In the rows, 128 means zero.
Group, then class
[134  96  99 140 128 123 146 132  64 128 147 102  60 190 105 130 138 136
 167 151  89  85 166]
<10>/<220>
[134  98  74 139 143 139 154 127  85 104 130 125  83 173 103 122 119 126
 172 133  66  68 155]
<10>/<220>
[144  96  95 154 127 150 148 109  77 122 127 119  79 168 111 130 143 119
 180 175  96  84 149]
<10>/<226>
[145 111  62 183 135 163 155 121 119  87 118 128  78 170 104 151 158 115
 165 188  87  96 147]
<12>/<225>
[143 106  90 142 136 145 159 133  59 108 131 114  81 166 115 119 131  98
 174 162  94  65 156]
<10>/<220>
[132 112  94 150 122 125 151 119  90 122 121 117  71 165 117 145 129 123
 166 163 100  87 166]
<10>/<226>
[153 113  88 160 128 167 156 128  83 126 130 122 106 158 109 133 177 107
 161 190 115  85 143]
<12>/<218>
[139 100 101 141 131 123 146 124  76 113 137 115  85 175  99 138 121 127
 171 144  89  81 167]
<10>/<220>
[136 115  74 158 125 164 137 116  74 101 124 130  84 159 118 140 151 110
 166 172 107  92 145]
<12>/<225>
[117  98  70 148 144 128 120  97  70 115 128 155 106 179  86 144 110 123
 166 143  89 108 148]
<15>/<216>
[139 110  77 166 129 166 161 120  82  96 123 121  91 173 107 142 157 133
 146 189  96  96 145]
<12>/<218>
[126  94  77 162 124 124 132 105  75 122 116 162 100 169 112 151 128 136
 164 156  81 115 157]
<15>/<216>
[134 116  82 160 143 168 148 132  67 102 124 130  96 170  94 133 164 107
 167 174 103  97 139]
<12>/<225>
[128 104  93 160 133 124 138 109  79 118 122 146  97 171  92 144 117 121
 165 142  86  97 153]
<15>/<216>
[147 112 102 146 133 135 151 131  77 118 130 122  92 155 111 141 143 120
 164 159  88  92 150]
<10>/<226>
[130 111  72 163 134 158 158 156  85 105 118 142 104 168 105 154 163 106
 143 191 102  98 144]
<12>/<218>
[146 114 109 158 136 158 162 134  94 110 122 116 102 156 115 135 155 111
 144 180 107  94 150]
<12>/<218>
[137  97  78 136 141 152 153 121  69 101 124 125  84 167 105 134 135 118
 175 159  91  68 155]
<10>/<226>
[132  97  65 161 134 148 144 119  59 110 130 128  59 182 105 133 136 113
 176 157  81  87 153]
<10>/<226>
[135 106  92 134 139 143 164 127  74 108 134 110  87 162  98 140 131 115
 171 154  89  72 164]
<10>/<220>
[118 102  87 150 129 137 118 106  89 111 122 161  67 174  93 149 124 119
 160 148  90 126 173]
<15>/<216>
[142 121  88 149 134 173 153 119  92 107 129 134 112 167  98 133 172 117
 144 173 106 106 145]
<12>/<218>
[126 158  76 171 125 145 140 107  64 105 121 141  90 176  97 158 134 116
 176 193  78  97 158]
<15>/<216>
[136 110  68 169 137 133 139 104  64 113 113 164  90 170  92 143 139  99
 191 160  80 116 169]
<15>/<215>
[138 115  57 159 136 151 148 118  90  94 125 148  95 177  94 155 143 107
 152 176  92 103 153]
<12>/<218>
[110 110 107 152 126 121 125 108 104 121 118 144 112 170 111 146 133 138
 143 146 112 124 143]
<15>/<216>
[119 118  70 166 118 132 129 108  87 109 115 134  89 179  83 161 125 110
 163 156  92 112 149]
<15>/<216>
[139 116  77 165 130 168 152 113  81  90 125 138  90 167 103 137 160 134
 164 180  96 109 147]
<12>/<225>
[134  98  84 156 157 144 147 122  69 108 138 130  80 176 104 136 152 114
 173 166  91 105 155]
<10>/<226>
[143 104  61 172 149 183 152 128  62  95 130 135  91 185 107 147 164  99
 169 173  87  97 152]
<12>/<225>
[135 103  79 163 121 147 157 115  52 120 126 123  76 184 109 157 146 122
 171 150  85  92 152]
<10>/<226>
[142 115  62 168 139 163 168 112  76  85 120 115  80 162 115 155 154 113
 170 172  79  80 139]
<12>/<225>
[134 118  72 169 141 152 130 107  76 108  94 167  92 169  99 154 135 104
 175 158  97 116 167]
<15>/<215>
[153 117 102 158 133 165 171 129  69 126 133 101  77 164 110 125 138 129
 168 143  95  77 176]
<10>/<220>
[141 114  71 189 132 161 149 127  77  92 126 132  95 181 101 148 138 118
 153 174  94  82 154]
<12>/<218>
[125 111  89 152 128 121 130  92  93 105 115 158  89 153  98 140 130 121
 165 138 108 122 160]
<15>/<215>
[119 115  87 153 126 137 132 102  80 113 136 147  96 173  93 143 132 116
 175 150 110 120 143]
<15>/<216>
[145 111  76 155 123 175 167 122  72  89 127 133  92 190 119 136 170 115
 161 177  92 107 144]
<12>/<218>
[127 117  73 169 136 142 142  99  72 105 121 151  79 172  90 137 131 116
 166 177  92  92 171]
<15>/<215>
[145 111  97 139 136 134 152 129  71 132 132 106  72 172 105 143 127 115
 170 146  99  72 162]
<10>/<220>
[143 111  91 149 126 166 147 119  83  98 134 127  95 163  75 142 144 110
 160 169  96  96 145]
<12>/<225>
